Below are the code and all the weights of a small trained network. Each question names an input and a target symbol and asks about switching units off, where a switched-off unit gives its printed mean instead of its output.

import numpy as np


def w(rows, s, z=0):
    codes = np.array(rows[::2]) - 128.0
    scale = np.full(codes.shape[1], s)
    scale[-1] = z or s
    return codes * scale


def f(y):
    return np.maximum(y, 0)


def softmax(a):
    e = np.exp(a - a.max(-1, keepdims=True))
    return e / e.sum(-1, keepdims=True)


def log_softmax(a):
    a = a - a.max(-1, keepdims=True)
    return a - np.log(np.exp(a).sum(-1, keepdims=True))


def net(x, mask):
    ids = ['αβγδημξτφ'.index(c) for c in x.split()]
    T = len(ids)
    res = E[ids] + P[:T]
    u = 0
    for l in range(3):
        r = res
        for j in range(2):
            rows = slice(3 * j, 3 * j + 3)
            q, k, v = (r @ M[l][rows].T for M in (Q, K, V))
            z = softmax(np.where(np.tri(T) > 0, q @ k.T / 3**0.5, -1e9)) @ v
            o = O[l][rows]
            res = res + np.where(mask[u + j], z, o[:, -1]) @ o[:, :-1]
        u += 2
        y = f(res @ A[l][:, :-1].T + A[l][:, -1])
        res = res + np.where(mask[u : u + 4], y, B[l][:, -1]) @ B[l][:, :-1]
        u += 4
    return log_softmax(res[-1] @ U[:, :-1].T + U[:, -1])


Q, K, V, O, A, B = {}, {}, {}, {}, {}, {}
E = w([
[198,160,52,215,135,121],'α',
[138,211,148,130,145,158],'β',
[95,127,143,224,138,113],'γ',
[207,170,19,162,186,84],'δ',
[104,125,197,106,56,193],'η',
[36,72,117,179,149,175],'μ',
[144,167,79,88,218,231],'ξ',
[174,16,149,60,131,108],'τ',
[166,7,165,121,153,21],'φ',
],0.013)
P = w([
[137,178,135,91,136,113],'0',
[172,70,87,121,3,148],'1',
[127,85,138,206,155,175],'2',
[117,63,84,114,64,122],'3',
[168,70,138,227,146,167],'4',
[77,49,96,98,87,111],'5',
[175,63,172,205,174,158],'6',
[119,109,88,98,94,120],'7',
[186,86,154,237,161,161],'8',
],0.013)
Q[0] = w([
[170,133,162,77,88,64],'0.h1',
[150,178,95,62,209,151],'0.h1',
[102,82,85,124,143,19],'0.h1',
[131,88,100,177,24,142],'0.h2',
[62,1,151,120,176,43],'0.h2',
[96,61,90,211,98,116],'0.h2',
],0.0089)
K[0] = w([
[244,2,156,108,131,99],'0.h1',
[165,224,67,119,147,171],'0.h1',
[132,90,80,176,129,37],'0.h1',
[220,133,169,57,120,100],'0.h2',
[168,119,169,172,159,127],'0.h2',
[231,230,124,81,96,133],'0.h2',
],0.0067)
V[0] = w([
[108,109,150,128,172,170],'0.h1',
[130,89,29,188,138,255],'0.h1',
[22,115,229,158,86,38],'0.h1',
[129,155,138,66,67,113],'0.h2',
[218,167,168,84,145,73],'0.h2',
[206,85,147,189,145,115],'0.h2',
],0.0071)
O[0] = w([
[132,109,165,2,123,192,123],'0.h1',
[238,169,156,75,28,157,253],'0.h1',
[125,165,3,167,204,196,61],'0.h1',
[32,158,142,168,110,91,108],'0.h2',
[123,197,128,81,226,90,160],'0.h2',
[182,83,59,130,120,136,232],'0.h2',
],0.0072,0.0046)
A[0] = w([
[110,137,119,182,134,128,205],'0.n1',
[10,233,96,102,119,143,3],'0.n2',
[123,134,154,128,67,147,16],'0.n3',
[118,163,144,83,82,164,185],'0.n4',
],0.011,0.0044)
B[0] = w([
[207,133,135,25,77,153,229],'0.n1',
[36,138,30,119,133,103,136],'0.n2',
[116,199,56,183,255,100,187],'0.n3',
[96,68,111,136,88,157,252],'0.n4',
],0.0096,0.0036)
Q[1] = w([
[47,122,64,41,49,73],'1.h1',
[78,122,100,144,113,83],'1.h1',
[136,116,121,87,2,72],'1.h1',
[161,117,180,197,210,153],'1.h2',
[120,137,215,69,121,131],'1.h2',
[53,171,90,72,69,55],'1.h2',
],0.0092)
K[1] = w([
[108,2,126,61,121,176],'1.h1',
[191,89,118,176,190,104],'1.h1',
[98,56,198,9,75,171],'1.h1',
[38,240,163,90,96,111],'1.h2',
[63,151,126,134,105,137],'1.h2',
[194,83,101,233,13,144],'1.h2',
],0.009)
V[1] = w([
[126,72,124,132,159,109],'1.h1',
[100,60,98,84,107,184],'1.h1',
[193,114,113,124,105,125],'1.h1',
[28,102,163,5,59,139],'1.h2',
[160,67,172,80,227,102],'1.h2',
[101,151,111,175,216,69],'1.h2',
],0.012)
O[1] = w([
[112,91,74,64,65,117,142],'1.h1',
[112,163,47,118,186,154,185],'1.h1',
[191,106,104,130,143,121,255],'1.h1',
[194,170,55,116,131,59,59],'1.h2',
[86,34,117,83,111,85,200],'1.h2',
[8,188,175,193,146,72,94],'1.h2',
],0.011,0.0073)
A[1] = w([
[207,119,94,80,109,149,94],'1.n1',
[160,98,128,48,179,116,94],'1.n2',
[144,143,181,68,122,194,3],'1.n3',
[112,183,65,124,254,162,66],'1.n4',
],0.007,0.0033)
B[1] = w([
[60,148,68,98,92,106,247],'1.n1',
[174,151,153,231,2,169,189],'1.n2',
[146,137,121,162,124,51,153],'1.n3',
[237,91,176,185,124,110,156],'1.n4',
],0.01,0.015)
Q[2] = w([
[90,121,13,69,121,162],'2.h1',
[209,131,174,214,134,155],'2.h1',
[53,150,88,128,190,254],'2.h1',
[153,103,55,75,196,86],'2.h2',
[179,87,147,146,61,155],'2.h2',
[129,139,53,36,139,167],'2.h2',
],0.0078)
K[2] = w([
[134,9,76,93,163,161],'2.h1',
[157,188,220,151,85,183],'2.h1',
[106,61,121,69,127,220],'2.h1',
[244,87,177,84,160,93],'2.h2',
[102,195,233,82,2,165],'2.h2',
[186,137,47,110,123,196],'2.h2',
],0.0068)
V[2] = w([
[142,157,135,105,226,254],'2.h1',
[153,57,126,128,214,172],'2.h1',
[80,185,201,187,81,239],'2.h1',
[200,164,137,25,150,178],'2.h2',
[13,205,133,176,65,150],'2.h2',
[143,114,165,218,86,137],'2.h2',
],0.0071)
O[2] = w([
[234,99,32,211,186,40,6],'2.h1',
[161,32,76,176,142,49,89],'2.h1',
[157,150,166,47,254,83,81],'2.h1',
[68,87,143,95,102,115,109],'2.h2',
[30,90,73,70,228,112,113],'2.h2',
[86,152,228,109,100,97,166],'2.h2',
],0.0068,0.019)
A[2] = w([
[174,86,85,157,172,96,2],'2.n1',
[15,121,191,203,152,5,22],'2.n2',
[1,204,79,100,5,182,35],'2.n3',
[92,25,90,113,89,197,20],'2.n4',
],0.0064,0.0029)
B[2] = w([
[2,214,116,169,166,164,131],'2.n1',
[191,136,43,121,102,244,146],'2.n2',
[198,114,87,156,184,73,252],'2.n3',
[130,230,118,100,148,41,193],'2.n4',
],0.0075,0.04)
U = w([
[111,103,125,152,195,118,209],'α',
[86,147,130,90,137,111,39],'β',
[113,120,165,94,143,122,134],'γ',
[2,141,142,170,90,83,254],'δ',
[61,150,145,170,115,125,51],'η',
[68,163,138,120,143,137,74],'μ',
[88,106,112,132,116,179,60],'ξ',
[33,122,97,167,115,173,181],'τ',
[49,141,130,106,92,180,116],'φ',
],0.0094,0.0056)

Each question gives the input, a string of symbols that net reads in full, and the target symbol t.
The units are the heads (3 rows each of Q, K, V and O) and the neurons (one row each of A and B). Each row of codes is followed by its name. A weight is (code - 128) times the scale printed after its matrix; where a second scale follows, it is the last column's (O, A, B and U).
mask holds one flag per unit, layer by layer, with each layer's heads first. A switched-off unit (its flag False) gives its mean, the last column of its rows in O or B, instead of its output. The means were averaged over made-up inputs and are rounded, as every weight is.
A unit's drop is (log p(t) with every unit on - log p(t) with that unit switched off) / (log p(t) with every unit on - log p(t) with every unit switched off).
The circuit of an input: a set's keep is (log p(t) with only the set's units on - log p(t) with every unit switched off) / (log p(t) with every unit on - log p(t) with every unit switched off). Starting from the 12 units with the biggest drops (on a tie, the unit counted first), units are removed one at a time, each time the one whose removal leaves the highest keep (on an exact tie, the one counted first), for as long as the keep stays at least 0.8.
units of the circuit, in order: the units of the circuit, biggest drop first
unit that matters most: the unit with the biggest drop
top k neurons: the k neurons with the biggest drops, biggest first
top k neurons in layer l: the k neurons of layer l with the biggest drops, biggest first
which heads matter: for each layer, one digit per head in row order, 1 if its drop is at least 0.15 and else 0, layers parted by /
input τ γ η δ δ β α α μ, target δ: which heads matter => 11 / 01 / 10
input α ξ γ β φ φ η δ, target δ: unit that matters most => 0.n3
input γ τ τ γ τ, target α: top 2 neurons => 1.n1, 0.n4
input α μ α β, target τ: top 3 neurons in layer 1 => 1.n2, 1.n1, 1.n3
input α μ η γ μ α ξ, target γ: which heads matter => 11 / 11 / 10
input μ η η γ α η α, target ξ: top 2 neurons in layer 0 => 0.n4, 0.n1
input μ τ δ, target ξ: top 2 neurons => 1.n4, 2.n4
input ξ η φ γ α, target β: which heads matter => 10 / 01 / 00
input τ η γ δ α γ η τ η, target δ: top 2 neurons in layer 0 => 0.n3, 0.n4
input γ ξ δ η μ, target α: which heads matter => 10 / 11 / 10
input τ δ α ξ α, target δ: which heads matter => 10 / 01 / 10
input ξ η γ, target β: which heads matter => 10 / 01 / 00
input τ γ η ξ μ α, target ξ: units of the circuit, in order => 1.h2, 2.h1
input β φ τ γ τ, target μ: unit that matters most => 1.h2
input φ β δ, target τ: units of the circuit, in order => 0.h1, 2.n2, 1.h2
input γ α ξ φ γ, target α: units of the circuit, in order => 2.h1, 1.h2
input μ τ μ γ φ, target ξ: which heads matter => 11 / 11 / 00
input α α α φ, target δ: units of the circuit, in order => 0.h1, 2.h1, 2.n4
input ξ δ β, target β: top 3 neurons => 2.n3, 1.n1, 0.n4
input τ ξ β, target δ: which heads matter => 11 / 01 / 10
input α τ η τ α δ α η δ, target γ: unit that matters most => 1.h1
input φ α φ α τ ξ μ, target τ: which heads matter => 11 / 01 / 01
input ξ α α α μ, target β: top 4 neurons => 2.n3, 1.n1, 2.n4, 0.n4
input γ α η μ τ μ δ α β, target α: top 2 neurons in layer 1 => 1.n1, 1.n2
input α μ α τ μ β, target β: top 3 neurons in layer 2 => 2.n3, 2.n4, 2.n2
input μ β γ, target ξ: top 2 neurons in layer 2 => 2.n4, 2.n3
input η τ α, target η: units of the circuit, in order => 1.h2, 0.h2, 0.h1, 2.h2
